Each row is followed by roughly how far along a hidden order it lies, from 0 to 9. A new part has a new order.
[-14  13   4 -25  12   3   4  -1 -11   8  -8   1   0   0 -14  10  -2   4
   6  -9 -14  -6  -4  19 -33   2   8   3  -6  -5 -15  42   2  18  -6  12
   0  -7 -15 -21  12 -19 -10   1  -3  -6  11  42] | 4
[ 10  30   3 -34   2  -6 -25  -3 -32  15  -3 -18 -15  -3  -9   7  -5  10
   2 -31 -30 -13  -6   6 -39  23  11 -11 -10 -19   1  -3   7  18  -6  16
  -8   6 -23  -3  -4   6 -19   2  -4   0   7  70] | 1
[ 31   3  -7 -58  11   0   3 -39 -12   4  10  -6 -19  -6  -6  19  -4  19
  13   0 -12 -16 -13  11 -77 -16  27   1   7 -16  -5   1  -5   6 -22  74
   8  25 -23 -22  -5   4 -25 -13 -20  59 -13  17] | 0
[ 36   7  -2  18 -26 -12 122  53 -20  -2  22  25 -14  14  -3   4 -13  -1
   0  -6 -21   8 -17  -7 -92  41  -8 -15  58  -4  -8  15  23 -23 -11  62
 -19  -9   9   5 -19  15  -9  11 -32  -2   6  34] | 0
[ 12  17   3 -40  -6 -14  19  -2 -21   5   8  -3 -27   3   5   3  -2   0
   5 -16  -5  -4  -3  23 -70  -2  18   1  15  -6  -6 -32   5   2 -24  30
  -1   1  -7 -20 -16   5 -19   1 -22  24  -3  26] | 2
[ -5  10   2 -32  19  -2  18 -14  11  -1  -5   0 -15  -8  -1   4  -2   4
   6  -3  -3  -5   1  25   0  10   7   4  11 -10 -10   2   3  -7 -17  15
   3  -2   3 -15   5  13  -2   1  -5   4   7  33] | 8
[-20  11   4 -21  -2  13  20   1  27  -1   2  -3 -24  -5  -9   0  -6  19
  13  -5  -9   3   0  33  11  32   3  -4  -5  -4 -16  42  11 -19 -17  23
  -5  -2   8   4  -3  17   7  -4 -10  -1  15  14] | 7
[  41   -3   -4  -11  -16   -7   76   42  -46   -2   15   12  -15   12
  -23   -5   -2    6   -6   -1    1   -7  -11   -5 -111   20   -1   -8
   46   -3    0  -31    2  -18  -15   49   -9   18    9    5   -1   17
   -6    2  -26   15   -1   -8] | 0
[ -5  54  -4   0  14 -17  -1   6  -5  16  -9 -13 -10 -12  28  10  -5   0
   1 -33 -18 -10   9  18 -58   7 -19 -12   4 -28   0  65   6  11 -13  18
  -4 -14  -3  10 -15  12  -7  13   2  26  -8  30] | 6
[ -4   1   0  -4  18   8   9 -11  32  12   9   6  -6  12  14  18  -2   0
   7  -2 -14  -7  -4  17   7 -12  14  10 -12 -12 -27  28   8  -1  -7  22
  11   0 -21 -20 -12 -11 -26 -12  -5  46   7   0] | 5
[  6  15   3 -32   6  -2  23 -13  11  -1  -4  -4  -7  -9  -7   9  -5   5
  16  -2  -6   8  -5  10 -18  13   0  -4  -7  -7  -3  32   6   3  -7  25
   0  -5  -2 -22  -8  15 -14  10 -10   9   7  55] | 6
[ 22  13   1 -23  19  -3  14 -30  30  -4   1  -3   2  -7  -3  10  -2   3
   8   5  -8  11   2  16 -26  -4   2   6 -26 -15 -15  36   4 -15 -14  19
  10   9  -1 -19   3  11 -16   4 -13  16   8  16] | 9

[  4   3  12  36  -2  -7  -7  10   7   5 -10   2  19  -3  -1   9  -3  42
  -2] | 8
[  -8    5    7   38  -20   15 -127    2    3   19  -11    8   13   19
    5    4   -6   17    6] | 7
[  1  -3   4  15  -2  -8 -14  12  12   7  -7   3  21   9   5  10 -10  38
 -15] | 9
[ -3   0   7   4  -5  15 -61  17   9  21   5   8   7  18   8   6  -8  11
 -11] | 6
[ 11   8   7  -5  -3  -6 -12   8  12   4 -12   2  12 -31  -1   6   0  27
  -1] | 4
[  2  -1  11  36   4   0  11  20   7  14   1   6  20  14   2   9  -8  35
 -14] | 9
[ -7   6   4  -9  -6  17 -33  18   7  15   4   7   8  -8   3   4  -4 -14
   1] | 2
[ -7   3  -5 -36  -5  -2   0  16  13   3  -1   3  18 -13   7   9  -8 -14
  -9] | 3
[  9   4   8  -4  -4  15 -99  13  11  21   4   8  -4   4   6   4  -4  28
  -9] | 6
[  5  10   2 -32  -2  12 -47  15  15   9   1   5   0 -34   2   4   0  -2
  -3] | 0
[  2   9  -1 -35  -6   5 -28  11  17   4  -4   4   7 -34   3   5  -3 -11
  -1] | 0
[ -2  -1   6  10   7   5  19  24   8  11  10   6  16  15   6  10 -10   6
 -20] | 7
[ -8   4   4   7 -11  14 -63  13   5  17   1   6  12   9   5   8  -7  -5
  -1] | 4
[ -2   0   6  19  -6  -1 -30  15   7   9  -6   4  20  13   3  10  -5  30
  -5] | 8
[ 12   7   4 -27   7  -3   8  18  16   4   2   3   4 -43   0   5  -1  19
 -11] | 3
[  0   7   0 -15   2  -2  50  15  10   1   1   2  17 -39   0   6  -4  -9
  -3] | 1
[ 12   2   9  -1   3   0 -63  15  14  15   0   6   3  -2   5   7  -4  42
 -16] | 8
[ -2   9   0 -23 -11  15 -77  13  12  11  -3   7   3 -28   5   2  -4 -12
   2] | 0
[ -3   7   5  -9   8  17   0  23   5  16  10   7   4 -12   2   5  -5 -14
  -3] | 1
[  7   6   1 -33   1 -15  23  16  17  -5  -9  -1  15 -37   3   8  -4  13
  -7] | 3
[-10   1   3  19  -7   5  -9  15   5   7  -1   6  22   4   4   9  -8   5
  -7] | 6
[  7   7   4 -30   4   9  -9  20  14   8   8   6   1 -35   1   4  -1  -5
  -8] | 1
[ 11   2   8  -1   6  -7  -3  10  15   7  -5   3  14  -9   4   9  -4  45
 -16] | 8
[ 15   4   9 -16   3  -1 -46  10  12   9  -3   5   6 -19   3   5  -1  36
 -11] | 6
[  5  10   4 -30  -7  14 -81  10  13  14  -1   5  -1 -30   4   2  -1  -3
   2] | 1
[  9   8   4 -17   3  -9  35  16  15   0  -4   2  10 -46  -1   6  -1   9
  -5] | 2
[  1  10   7   5  -4  14 -13  15   6  10   2   7   5 -31  -2   4   2  -9
   7] | 0
[ -6   1   3   2 -10   7 -55  15   9  17   1   8  11  16   8   6  -9   6
  -9] | 6
[ -9   3   1   6 -11   5 -29  10  10   5  -6   4  19   0   5   7  -9   0
  -3] | 4
[  13    8    2  -40  -12   -4 -124   -1   20    3  -18    3   -3  -31
    6    2    3   38   -3] | 4
[ -9   5  -2  -7 -15  10 -46  12  12   7  -7   6  12  -8   5   6  -7  -9
   2] | 2
[ 12   5  12  13   6  -6  26  14  11   8  -4   3  16 -22  -3   9  -1  39
  -7] | 6
[  6   4  13   6  10  22 -14  23   4  24  16  10  -3   3   1   4  -2   5
  -9] | 4

[ -8   6   7   0   4 -13  -3  16 -18   9  -9  -2  -1   0   1   0  -4   7
 -21 -11 -27   3   3   4  12   2 -17   4   6   6   0  12 -20 -24  -5   1
 -28  -7  17 -10 -14   5  -2 -12   4   1   0   8  14   9] | 8
[-14  -4   3   2   1  -8   9   3  -2   0  -7   3   4   8  -8 -15  -1 -23
 -38  -3  -2  -3   2   7  11  19 -13  -5  21   5   1   7 -25 -20 -11  -2
 -25  -2  30  -1  -6  -8  -6 -11  -3   0   8   8  15   6] | 7
[ -2  12  10  24   2 -17   1  -6  -7 -20 -15  -3   1   6   0  -6  -7  33
 -22  -1 -13  -7 -14  15  18  19  29  12  10  -1  13  -7 -29 -22  18  -4
 -53 -30  77 -21  27   6 -11   2   4  -7  31  40  15  -2] | 0
[-11   2   4   9   2  -4   8   0  -3   2  -1   6   3   5   0 -22  -4 -17
 -23  -1 -19  -4   5  10  24  20 -12   5  10   1   2   8 -13 -21  -5  -2
 -26   6  49  -3 -19  -4  -2 -17   1  -6  12   5  17   5] | 6
[  0  16   9  29   2 -25   4  -2  -6  -2 -11  -1  -2   7   6   4  -1  40
 -34  -1 -11 -13  -7  25  17  28  36   7  17   0   7   0 -26 -27   1  -1
 -39 -26  86 -17  27  11 -13 -10   1  -9  19  29  20   0] | 2
[ -6   7   8  32   0 -14   8  -7   1  -4 -19   1   4  12   3  -4  -3  23
 -40   0  -7 -10  -7  20  14  42  30  -1  19   0   6   0 -29 -22  -5  -2
 -31 -18  38  -8  29   5 -18 -10  -3 -11  22  37  17  -2] | 1
[ -8  -2   6   0   2  21   4   2  -6   3   5   5   7   5  13 -20 -14 -45
   3   1 -33   2   9   7  32  29 -20   5  15   0  -2  15   3   3 -21   2
  -4  23  33   8 -37   1 -10 -31   5  -9   3  -1  15   8] | 8
[ -5   6  11  17   3 -12   8  -1 -10 -16 -14  -4  -1   6  -4  -9  -3  24
 -32  -2   3  -7 -10  27   5  30   6  11  10   0  12  -8 -34 -29  17  -2
 -41 -27  60 -18  31  -3 -14  -2   3  -7  23  33  14  -2] | 2
[ -1   8   8  29   0 -16   5 -11   2 -16 -11   0   1   7   3  -8  -4  31
 -26   1  -6  -9 -10  28  14  24  37   7  12  -2  13  -8 -30 -19  16  -3
 -36 -25 100 -14  29   4 -17  -3   1 -10  26  36  13  -2] | 1
[ -1  -4  -2   2  -1   3   8  -5   5  -3  -4   2   1   3  -6 -10   1  -9
  -6   3   2  -1   1  -1   1  11   1  -2   2   0   0  -1  -6   1   0   0
  20   5   6   5   2  -3  -4  -3  -2  -1  -6  -6   2   0] | 9
[ -1  15  10  33   2 -29   4  -1  -6  -3 -13  -4  -1   6   8   0  -2  51
 -36  -3 -13 -10 -11  14  13  26  38   2  15  -1   9  -1 -19 -30   6  -1
 -47 -25  96 -17  27   9 -13  -9   2  -9  22  34  17  -1] | 2
[ -9   5   3  -1  -1  -9   1   5   1  14  -4   3   2   3   3   0   0  10
 -22  -3 -26  -4   0   0  15   8  -8 -13  13   5  -6  13 -13 -15 -27  -2
 -16   3  31  -2 -11   6   0 -13  -5  -4  -3 -14  17   7] | 7
[ -2  12  10  29   2 -30   5  -2  -5  -7 -14  -2  -3   5   6  -1  -3  43
 -30  -2  -9  -9 -10   8  13  28  33   4  17   0   7  -5 -21 -28  10  -2
 -44 -28  82 -18  24   8 -13  -6   2  -8  25  32  14   2] | 2
[-11   2   2   1   1  -8   4   6  -3  10  -4   2   2   6   2  -4  -2  -9
 -31  -6 -20  -3   2   4  13  22 -15  -7   8   6  -2   9 -14 -18 -18   0
 -22   2  29   0 -17   2  -6 -11  -2  -4   1  10  16   8] | 8
[ -2   8   7  29   0 -16   5  -9   1 -17 -13  -1   0   8   2 -10  -5  24
 -32  -1  -6  -7 -14  25  16  31  34   9  10   0  12  -9 -26 -19  16  -4
 -39 -27  81 -18  26   2 -14  -1   3 -10  25  34  11  -2] | 1
[ -2   5   8  33   1 -16   5  -8  -3 -19 -13  -2   1   7   0 -10  -8  23
 -37  -1 -12  -8 -12  28  22  36  32   9  13  -1  11 -10 -30 -28  12  -3
 -43 -25  74 -14  32   2 -18  -2   3  -8  30  25  14  -1] | 0
